(in the rows, 128 means zero)
Each row has a class, written as a number after it; each block has new classes, again numbered from 0 up.
[155 149  66 133 191 141 161  85 119 215 110 111 149 134 168  89 168 157
 127 168 144 152  90 140 183  54 148 108 147 175  83 102 145 137]
9
[ 76 106 166 139 117 165  67 151 117  52 122 177 132 161 131 145  57 131
 129 107 130 126 137 126 129 199 123 191 100  77 158 122  97 160]
11
[163 146  76 149 194 139 143  94 114 199  98 134 134 126 154  84 144 181
 126 148 127 144 111 145 164  69 162 125 136 185 115 101 129 122]
9
[203 115 138 162 117 142 125 104 143 182 105  95 102 156 133 127 136 164
 177 134 136 144  82 110  98 125 141 109 112 163 142 101 113 125]
4
[191 135 117 149 153 103 125 118 137 159 124 143  92 180 125  79 104 160
  64 122 155  94  83 147  64 183 208 109 128 150 128 105  64 110]
3
[105 126 125 128 126 126 122 145 117  84 150 154 158 100 114 143 125  82
 134 149 116 108 141 138 168 122 135 127 153  96 137 137 130 131]
6
[ 98 142 119 105 111 119 118 153 139 148 160 129 161  61 107 175 128  93
 168 138 117 107 143 131 148  98 130 159 120  92 137 159 140 145]
4
[ 97 115 158 127  75 124 111 108 152 132 116  84 121 106 146 167 138 134
 205  92 119 170 137  98 135 113  64 146  96 120 126 148 130 123]
7
[150 137 145 149  83  99 120 109 168 140 108  77  96 118 126 124 138 163
 184  95 118 120 126 115 106 117 117 124  99 146 150 135  84  86]
6
[182 112 158 125  65  81 138  82 167 205 144   4 131 165 110 144 185 113
 147 117 118 137  44  79  60 106  73  76 109 173 119 124 115 106]
11
[118 145 102 118 141 129 133 126 130 174 129 121 128  85 136 113 138 144
 146 121 115 118 146 123 149  72 140 154 115 145 125 134 127 112]
1
[152 110 180 129  70 119 117 129 159 105 121 117  97 183 128 143 158 105
 138 109 136 122 111 108  73 168 129 131 119 108 144 119 114 123]
5
[ 94 128  97 131 131 143 120 112 121 153 117 125 164  60 149 136 133 139
 189 128 107 160 160 124 198  61 103 155 118 136 121 155 156 128]
7
[180 142  60 136 183 113 171  98 115 184 142 107 161 129 125  90 187 119
  94 196 137 122  77 152 190  47 153  66 161 177  91 101 136 117]
6
[168 100 166 126 101 109 126 147 131 101 131 155 113 188 114 122 153  81
  73 127 132  90 106 128  70 173 165 111 148 113 149 123 116 128]
5
[132 127 153 140  76 130 103 124 153 109 102 135  95 127 145 126 128 152
 167  88 110 122 157 125  91 137 147 160 103 117 160 139  96 110]
5
[132 142  81 126 177 162 154  90  93 168 140 127 177  94 161 130 140 111
 147 192 140 155  99 136 215  48 131  88 177 139  55 111 182 170]
3
[100 111 134 103  97 127 135 129 127 120 158 101 182 104 112 157 158  70
 143 153 112 129 113 125 154 104 109 123 144 102  99 151 167 159]
0
[ 83 139  80 122 198 183 128 133 100  96 125 167 158  99 166 125 105 159
 146 160 139 140 154 156 206  92 160 161 145 116 118 111 146 159]
12
[ 84 117 131 115 175 158 108 158  86  68 160 211 166 133 115 154  89  63
  82 168 153 107 123 151 164 174 165 140 174  71 105 117 147 184]
3
[206 122 154 135  97  99 137 125 162 184 126  79  99 158 108 135 156 125
 124 124 136  94  74 111  59 148 149  99 115 145 141 122 102 115]
4
[ 88  98 146 115 103 126 118 128 122 118 149 116 169  99 120 179 149  71
 167 130 112 148 127 107 153 103  77 132 138 110 121 152 163 140]
7
[ 89 121 150 123 120 153  95 178 114  76 145 187 148  99 105 177  90  89
 138 131 121  90 159 137 139 165 151 172 128  65 161 143 132 167]
4
[ 82 125 134 108 123 148 127 141 102 112 153 142 158  86 136 158 136  77
 144 139 104 116 153 113 173  72 113 138 151 101 114 142 163 145]
1
[137 136 108 140 112 129 115 117 146 145 109 122 134  98 128  95 121 170
 147 111 102 114 140 142 121 125 168 161 102 143 136 144 102 118]
0
[148 128  81 116 167 122 144 113 107 181 159 123 186 129 122 106 146 100
  80 181 125 112  81 142 157  90 148 108 153 147 106 121 139 148]
11
[ 72 130 159 111 113 102  99 165 138 103 139 148 132 113  93 163 115 107
 121  83 114  96 163 129 101 160 130 181 110  96 170 151 112 126]
9
[147  95 182 143  75  91 100 127 161  90 116 134  77 188 105 150 120 140
 110  64 111 114 118 112  39 207 130 145  98 120 163 119  58 104]
10
[150 168  86  93 143  62 170 122 170 204 163  49 132  91 123 116 184 137
  96 124 135  81 112 132 108  66 151 102 127 164 112 151 115  92]
12
[117  98 147 150 111 133  90 141 129  64 110 188  98 167 126 136  87 153
 111  88 112 122 151 135 104 190 152 171 108 104 161 121  72 122]
10
[128 132 106  98 152 105 168 103 122 206 173  68 183 113 118 156 205  63
 123 167 125 126  93 114 160  50  98  80 173 151  78 139 185 141]
9
[129 140  95 121 167 137 129 141 112 137 140 177 129 124 131  93 114 132
  84 139 118  95 142 148 134 120 190 157 136 122 134 120 102 120]
1
[124 132 170 119  84  87 104 153 170 129 133 113  79 140 100 134 115 145
 129  60 120  84 143 107  44 167 138 179  79 119 173 136  70  89]
1
[ 83 162  73 134 189 164 112 129 120 127  92 151 134  48 161 106  87 227
 181 117 120 132 196 161 191  71 170 195 102 150 147 138 119 124]
12
[151 102 152 117  98 106 130 120 133 135 158  84 150 187 107 140 156  71
  82 137 120 100  55 113  73 158 118  93 136 126 127 119 111 130]
11
[105  89 151 151 123 168  99 122 112  65  99 184 112 161 148 152  97 152
 153 110 122 166 142 122 157 151 115 159 118 109 133 103 118 153]
10
[ 73 159 104 130 164 147  99 149 118 107 114 200 129  89 139 116  88 159
 121 107 112 103 188 165 155 138 184 200 115 107 159 138  98 128]
9
[114 156  99 115 155 146 129 137 146 145 105 134 119  68 156 120 127 161
 135 123 127 123 147 151 171  94 138 166 104 130 118 145 115 118]
2
[135  95 168 144  78 104 109 114 148 115 115 113  94 157 115 162 134 148
 162  79 111 154 127  99  91 142  95 133 102 141 145 123 101 113]
10
[220  94 100 171 176 140 136  91 115 179  93 138 116 198 150  62 135 178
  93 151 144 157  68 133 124 136 166 102 134 188 120  85 106 113]
7
[129 115  89 138 199 204 128 139  80  88 114 207 159 113 161 115 119 107
  93 187 118 132 128 166 203 105 169 129 175 117 114 112 143 154]
2
[129 130 124 117 142 132 122 144 143 138 118 129 119  88 123 134 136 130
 126 119 122 121 132 137 131 111 129 146 117 136 134 146 114 111]
2
[175 113 146 125 132  89 142 151 142 116 159 128 119 191  91 119 149  80
  61 151 163  86  76 128  99 184 151  94 148 113 132 109 102 119]
6
[ 96 120 106 126 111 147 139 104 132 138 134 103 166  77 154 149 159 139
 190 140  97 150 122 116 150  70 110 104 138 144 115 135 149 119]
8
[130 164  95 153 160 118 103 146 142 130  98 172 104  85 118  75  81 207
 138  98 130  90 180 155 151 146 186 188  88 145 169 140  76  96]
6
[158 121  80 130 155 145 151 106 103 157 137 130 185 113 129  98 160 105
 110 188 108 125  97 152 170  82 169 100 165 150  95 124 157 150]
0
[148  92 137 132 118 138 122 133 112 101 141 147 156 164 101 120 138  84
  84 152 116 113  99 138 105 171 166 114 158 113 128 119 123 152]
0
[ 54 114 160 140 126 186  88 144 107  28 109 155 129 100 158 174  79 152
 202  99 111 143 182 117 164 121 108 169 127  99 154 129 139 152]
12
[152 102 158 139 126 143 113 145 136 106 107 128  96 153 125 136 124 135
 121 112 131 132 108 125  95 155 123 128 118 137 150 122  98 112]
2
[132 118 139 166 142 157 102 130 125  82  96 163 101 153 144 106  91 168
 159 126 146 144 136 129 165 155 138 146 115 123 147 103 101 126]
6
[148 114 153 118 124 104 134 125 126 138 166 109 145 148  99 156 142  68
 106 144 140 117  81 113  99 145 126  88 161 119 105 119 143 140]
3
[138 151  85 129 192 125 141 131 111 167 125 161 143 116 134  93 130 148
  75 141 127 101 137 159 157 102 181 138 142 149 125 124 124 129]
9
[140 103 125 136  63 136 164  67 151 176 125  27 154 111 166 157 204 137
 229 128  99 173  66  78 113  36  63  47 138 178 103 119 158 110]
8
[148 114 121 156 134 169 112 114 113 100  96 179 125 150 164 102 126 144
 142 141 114 141 138 142 143 121 169 143 139 128 140 108 121 136]
5
[ 92 147  90 124 166 158 101 187 103 104 136 229 162  69 122 126  65 135
 107 148 133  87 176 174 182 149 210 205 117  77 160 139 126 168]
4
[159 109 123 129 120 122 131 125 127 135 141 120 152 148 105 112 153  99
  93 152 114 107  92 138 104 150 166 113 147 133 117 125 119 134]
0
[157 122 139 130 113 140 134 119 145 157 131 103 126 138 134 153 143 118
 162 144 140 135  86 117 122 123 128 117 120 119 122 114 131 146]
4
[111 122 128 129 149 159 130 128 108  89 126 130 142 116 150 147 125 134
 148 138 122 133 137 127 156  94 134 119 152 131 132 118 146 144]
12
[ 97 107 103 133 165 163 106 142  95  91 131 204 163 117 139 122 102 106
 105 148 120 127 147 153 175 147 161 165 148  97 132 132 127 148]
7
[111 127 156 104  70  97 121 145 152 120 147 113 138  99 113 163 162  84
 149 114 112 102 151 122 106 110 122 146 124 102 144 162 140 123]
5
[141 127 157 111  93  84 130 123 149 144 159  93 129 143 102 152 141  80
 106 117 133  94  88 116  68 148 135  97 144 113 112 141 112 126]
3
[142 130  73 144 196 182 139 109  83 142 120 180 145 129 168  84 125 137
 112 175 116 131 125 146 188  77 178 128 164 142 106  95 133 139]
1
[124 119 132 121 110 104 127 147 148 119 140 136 131 128 112 130 134 145
 102 109 117  91 122 128  76 162 156 126 121 129 152 132 101 107]
8
[139 122 140 129 133 145 134 118 143 110 117  97 108 160 149 138 130 166
 150 116 143 139 106 118 112 122 126 125 122 137 129  99 115 128]
12
[ 79 128 107 123 143 137 110 161 140  90 139 181 142 116 128 128 104 157
 117 120 133 100 145 143 127 173 165 173 114 102 147 125 103 127]
8
[140 113 124 136 133 153 131 113 115 138 123 134 125 146 151 114 136 125
 135 136 115 129 112 117 129  99 141 125 143 134 123 105 120 126]
1
[166 148  95 148 126 113 119 121 152 174  88 120 112  97 122  63 111 215
 121  93 110 101 145 149 105 132 190 165  83 169 146 144  81 104]
0
[111 143  90 133 150 173 115 133 112 137 121 167 158  78 148 136 109 132
 162 159 116 122 144 151 183  99 166 159 131 104 126 133 134 160]
4
[142 111  90 145 154 156 146 112 112 137 126 139 162 120 154 111 141 160
 132 156 114 135 107 130 154  91 146  95 152 158 114 110 144 128]
8
[120 120 157  95  77 105 140 135 146 120 162 110 145 136 125 169 185  49
 136 143 131 118 113 115 117 114 110 113 150  93 113 142 156 143]
5
[137 120 124 113 159 143 144 138 112 130 152 160 133 156 133 119 142  90
  84 159 137 112 106 126 143 125 155 126 157 111 111 100 137 143]
1
[ 76 121 132 122 123 154  96 132 112 107 132 142 159 114 140 143  94 123
 143 129 121 131 131 127 165 130 110 166 118 100 125 134 128 164]
11
[144 115 163 132  85 119 115 133 147 114 116 131 107 147 125 132 146 121
 145 103 122 120 136 118  89 140 140 139 115 125 156 133 120 117]
5
[152 142 126 114 135  96 141 129 166 144 132  86 101 161 129 121 144 161
 110 114 152 106  97 127  80 142 153 130 114 142 133 110  91 108]
12
[163 105 122 161 165 128  96 152 121 103  99 210  95 184 121  75  82 175
  52 105 143 105 132 154  97 214 200 171 108 131 174 107  62 114]
7
[134 114 129 116  93 121 135 118 132 142 148  94 166 106 107 140 165  88
 138 144  98 121 107 124 124 103 130 110 144 129 108 146 144 136]
0
[102 121  92 143 183 155  98 140 103 114 113 212 147 103 139  98  86 158
 117 131 124 129 168 158 179 145 174 192 122 120 146 134 116 135]
7
[170 181  63 103 156  71 173 116 151 241 159  96 135  80 133  82 167 148
  92 140 124  82 124 139 136  38 171 124 123 172 104 143 117  95]
1
[169 133  87 171 162 194 123  99 112 175  85 134 134 105 165 109 114 192
 199 158 125 160 123 130 187  75 154 135 117 161 128 102 142 145]
4

Next block: new classes, numbered from 0 again.
[ 91 120 122 123 118  86 124 134 131 146 126 150 114 102 105 122 109 124
 150 109 108 144 159 140 149 157 146 130 134 136 104 124 155 143]
10
[132 162 165 164 135 114 156 131 108 153 169 127 170 113 120 114  96 121
 112 171  99 116 134 133 119 156 146 150 162 157 129 107 143 126]
8
[147 141 119 117 126 131 107 141 130 100 115 122 112 108 140 153 129 122
 113 148 103 147 126 132 114 119 147 146 124 153 123 115 130 121]
6
[115 135 135 146 133 107 141 125 125 141 130 120 136 124  94 121 101 106
 144 155  98  93 166 136 124 161 146 160 168 149 119 131 129 160]
7
[107 127 190 180 154  48 183 146 134 138 185 145 163 153  71  88 127 107
 103 124  72 100 153 159 131 186 127 175 159 123 103  91 143 174]
8
[132 163 129 144 140 123 186 113 124 105 164  91 142 153  96 135 150 116
 115 170 145  86 145 136 142 134 128 104 151 141 128 149 114 159]
1
[135 136 130 143 123  87 137 128 146 159 160 135  80 100  90 106 156 119
 145 121 116 131 165 146 138 174 143 147 180 116  95 129 164  97]
4
[ 92 142  84 152  74  91 134 102  66  98 244 120 139 205  89 135 140  57
 111 101 108 141 146  97 124 144 132  83 115  93  75 112 160 144]
6
[168 127 125 118 165 145  77 151 142 102 125 144 140 104 128 145 129 116
 111 104 141 137 126 143 134 126 141 114 106 151 111 113 119 105]
10
[137 154  97 124 104  96  80 126  62 151 191 148  95 144 138 154 143 126
 151  81 123 143 183 114 153 165 107  19 115 138  92 153 151 175]
0
[ 92 121 129 127 132 105 136 127 142 115 131 125 137 180  96 123 143 140
 108 120 163  86 131 121 128 114  88 128 101  94 130 140 123 143]
3
[149 124 141 142 124 116 133 134 124 151 129 139 123 124 120 104 146 141
 119 120 132 125 139 147 127 155 111 140 150 111 102 130 142  87]
9
[114 102  73 119  78 144  79 124 117 121  70 134 103  91 177 127 111 167
 189 105 147 130 135 112 120  98 138 176 117  96 108 161  93  72]
1
[179 155 115 140 128 150 118 142 145 130 141 132 125 105 163 137 134 122
 143 131 117 127 123 123 111 117 153 123 133 161 122 108 132 117]
5
[123 109  88 173  98 105  43 119  70 156 217 114 114  99 119 115 132 101
 202 156  68 175 152 126 154 137 196  94 116 186  98 124 143 114]
2
[146 127 146 147 110 110  94 134 128 141 160 142 139 111 135 140 102 132
 155 126  70 132 176 137 107 160 183 143 140 176  98 107 122 146]
8
[134 147 114 147 109  86  82 140 104 150 162 141 105 143 108  96 167 125
 180 127  84 130 166 139 117 181 136 131 176 158  85 124 152 135]
0
[165  92 189 138 120 132 123 151 162 170  62 131 126 112 143 141 109 192
 113 132 136  99 133 162 117 136 132 220 117 122 120 139 110  96]
9
[172 131 161 135 153 153 104 175 139 130  94 148 156  64 197 134 115 172
 170 117  72 158 121 125 105 152 141 155 153 185 132  96 111 112]
8
[117 147 103 121 122 110 105 110  69 119 149 138 132 126 119 116 127 107
 141 119 122 132 148 131 129 121 144 113 125 136 130 138 149 124]
6
[107  94  97  75  75  96  57 117 212 130 177 191   4 145 175  87 172 136
 192  34 146 105 168 125 112 134 106   8  95  84 119 145 170 134]
6
[117 124 122 142 137 124 137 130 133 128 140 129 138 140 112 128 102  87
 148 110  83 124 156 134 123 152 170 154 150 149 119 129 121 150]
7
[136 120 129 146 160 132 166 133 118 160 117 134 142 174  73 114  94 125
 154 124  89 117 164 129 130 142 168 127 151 177 148 154 101 164]
2
[ 92 206 103 184 172 106 108  85  10 164 219 103 179 158  52  93 148 113
 139 191 117 128 193 123 153 160 120 182 175 147 123 142 156  79]
4
[155 151 138 144 133 128 144 121 125 131 128 125 151 105 129 137 121 127
 137 126 113 108 135 128 111 145 166 151 144 159 107 118 133 132]
5
[151 150 120 129 132 131 171 174 129 115  80 110 107 119 128 141 119 144
 153 175 106  89 126 122 110 114 126 135 157 169 133 146 118 159]
1
[112 126 167 130 145 143 144 102 126 162 149 131 200 131 129 112 116 136
 123 123 108 150 108 148 152 156 163 124 124 147 121 141 151 122]
0
[121 130 129 147 121 103 119 122 100 140 145 125 122 128 106 112 117 130
 153 122  83 122 166 129 126 167 150 131 145 166 104 126 138 133]
9
[110  99 136 139 169 100 158  86 118 142 188 152 149 136 107  82 118  87
 139  57 111 142 133 140 174 175 148  61 115 118 126 150 113 145]
2
[143 116 148 122 110 144 139 126 159 126 109 109 150 123 127 133  74 119
 154 142 127 158 113 100 136 124 177 134 125 156 119 125 123 152]
7
[143 135 117 154 118 116 118 133 115 140 142 139 125 115 132 123 136 122
 154 124  90 116 143 135 115 135 179 146 139 165 103 117 145 128]
5
[137  81 161 126 111 156 202 142 145 164  86 100 196 131 106 177 111 138
 156 184  64 145  89 126 102 149 134 154 152 151 135 118  93 170]
2
[140 117 124 138 120  99 104 129  72 146 120 155 109 129 118 119 131 139
 130 143 136 101 169 135 116 156 134 112 139 122  96 151 153 125]
2
[162 149 137 164 137 112 129 133 120 135 125 132 126 120 131 113 150 135
 135 131 137  87 142 150 124 120 167 172 143 153 125 129 129 121]
5
[154 152 143 137 129 123 128 133 130 138 131 108 140 145 118 138 120 119
 153 108 111 143 121 129 124 142 157 157 133 159 118 140 108 146]
0
[181 125 149 123 120 177 107 159 175 106 116  98 140 131 168 180 125 167
 147 157 160  95 127 127 116  78 140 138  87 151 136 136 103 141]
1
[121 138 123 123 108 121 154 115 132 136 128 129 127 141 140 112 134  97
 152 126 103 151 108 131 138 137 168 108 146 157 150 132 125 157]
0
[120 111 108 133 108 119 102 115 100 149 161 149 133 125 121 126  85 113
 161 118 113 135 171 112 128 145 152  95 119 128 109 122 149 142]
2
[146 143 126 131 111  85  92 141  93 120  88 143 108 101 148 135 121 151
 139 155 123 107 158 126 102 129 124 157 138 142 111 134 103 146]
8
[121 133 106 116 102 134 115 137  96 138 104 133 106 117 128 170  96 121
 159 152  75 136 185 113 105 155 174 111 160 180 107 140 149 166]
7
[151 115 119 149 130 125 154 146 111 144 125 116 133 148 109 126 139 122
 171 123 101 154 125 128 133 128 170 117 145 163 115 156 112 139]
2
[154 124 138 135 138 136 130 150 144 109 114 117 124 106 141 132 127 141
 140 144 118 136 118 138 138 122 151 150 123 147 120 128 115 120]
1
[172 114 135 154 146 115 124 150 154 131 135 119 127 118 114 112 135 132
 116 116 102 135 136 155 154 140 138 141 129 154  90 128 104 112]
9
[141 148 169 150 129 115 121 134 109 157 137 120 169 117 142 111 131 152
 141 155 126 133 121 141 149 156 137 161 143 153 119 125 151 132]
0
[143 144 112 133 144 121 120 151 114 126 127 141 143 120 131 111 119 116
 166 106  73  98 158 133 107 170 143 132 172 179 105 124 128 131]
3
[127 136 161 151 139 123 143 125 104 143 144 120 163 122 126 114 113 139
 117 154 107 126 140 137 144 152 142 139 133 161 124 117 153 123]
9
[191 101 146 139 141 155 116 139 130 160 112 143 145 112 141 128 109 141
 133 136 119 142 132 145 138 142 168 124 133 156 122 138 108 107]
2
[127 138 193 137 165 138 167 153 139 159 156 113 153 139 123 143 173 119
 158 121 105 115  82 158 110 165 124 138 145 159 168 130 135 128]
10
[ 98 134 130 120 121 111 111 105  60 148 144 173 100 111 139 115  95 130
 146  63  87 117 176 128 121 188 161 105 141 142 131 144 162 118]
6
[120 116 123 134 115 103 128 147 164 134 121 141 119  91 135 134 125 115
 150 134  68 114 133 148  91 132 145 156 151 142 119 112 114 135]
8
[136 134 118 126 134 129 130 127 117 103 149 117 137 112 118 131 120 120
 153 117 132 173 133 121 151 115 157 108 111 132 112 128 136 126]
1
[119 136 105  85 108 101  99 125 185  83  82 112  56  79 145 127 125 125
 174 155 151 130 108  82 107  97 136 122 111 139 123 125 140 138]
4
[148 114 129 130 148 132 104 125 118 130 159 136 151 115 134 118 134 125
 181  58 101 181 140 120 155 149 183 118 118 155  89 138 138 103]
4
[167 158 107 137 128  98 107 116  83 150 128 127 135 102 101 118 139 130
 143 167 121 145 180 133 141 168 129 175 182 135  72 136 128  97]
4
[116 127 141 121 110 103 110 105 108 140 162 138 134 110 112 120 101 122
 154  97 101 139 161 134 131 158 167 125 125 140 111 126 159 133]
6
[113 110 123 129 111 117 103 126 106 127 142 139 149 138 149 120 135 127
 164  60 138 181 109 118 158 116 152 110  91 115 117 135 141 134]
0
[128 151 152 132 148 107 149 131 124 135 141 123 164 136 104 134 101 102
 140 148  77 112 124 130  81 142 132 158 138 154 131 121 106 158]
8
[142 125 172 148 131 113 152 129 179 142 142 127 106 118 113 107 152 142
 109 125 151 111 149 164 141 144 142 146 146 123 137 113 153 109]
9
[123 139 138 128 128 119 132 124 121 147 146 144 120 105 125 124 115 111
 143 107 134 134 147 141 152 154 164 101 143 156 143 125 147 132]
10
[146 152 118 134 124 113  89 141 121 118 130 123 108 116 149 122 146 124
 143 133 114 150 118 128 134 135 150 123 130 162 105 132 137 128]
0
[166 133 141 149 123 116 156 137 125 161 129 152 106 116 120 113 158 137
 120 113 150  97 126 147 126 137 135 119 155 114 125 131 147 110]
5
[109 166 123 138 149  93 117 111  69 125 169 131 156 138 131 118 118  97
 136  87 109 137 141 129 141 161 142 124 117 140  97 149 145 148]
0
[127 146 130 124 129 111 118 130 134 121 128 138 130  92 141 133 120 127
 144 151  75 104 151 130  87 160 137 120 161 169 111 116 121 145]
8
[155 138 118 139 143 117  91 149  92 131 174 145 138 107 134 109 122 114
 158  85 111 144 153 128 149 149 147  83 131 163 108 116 153 119]
3
[127 136 163 141 161 118 148 133 106 126 113 121 150 127 120 112 134 128
 121 158 141 135 123 137 150 134 140 149 142 140 140 139 143 137]
7
[134 126 113 130 110 128 119 122  89 132 148 141 103 124 145 119 135 111
 144 103 121 181 133 120 145 126 157  78 120 145 141 120 149 114]
9
[137 145 128 157 152 125 144 129 108 138 150 108 138 117 118 116 128 122
 139 164 114 153 126 124 148 142 150 118 146 164 128 135 129 123]
2
[133 163 106 160 115  82 142 115  80 144 184 112 153 111  97 101 117  79
 150 134  98 169 156 141 163 165 167 146 170 152  90 122 137 120]
3
[172 112 147 125 111 113 131 149 144 161 126 163 101 114 137 109 134 155
 140  83 128 141 153 153 152 154 131 113 151 119 115 134 142 119]
6
[152 141 149 130 131 135 109 141 159 129 127 111 150 119 149 127 144 143
 139 144 144 148 101 135 142 116 133 146 118 145 129 122 128 128]
0
[154 146 127 127 149 127 100 122 157 125 138 128  99 109 131 126 148 136
 119 157 126 108 161 134 135 149 144 129 145 158 111 133 134 105]
4
[136 138 140 129 124 111 130 132 119 129 144 127 113 135 123 140 132 124
 131 118 100  87 153 146 113 148 146 126 136 155 122 145 134 148]
6
[124 145  74 130 101 119  91  94 102  94 155 134 132 133 155 129 155 102
 116 156 137 136 125 110 118 101 148 100  99 126  85 121 141 116]
5
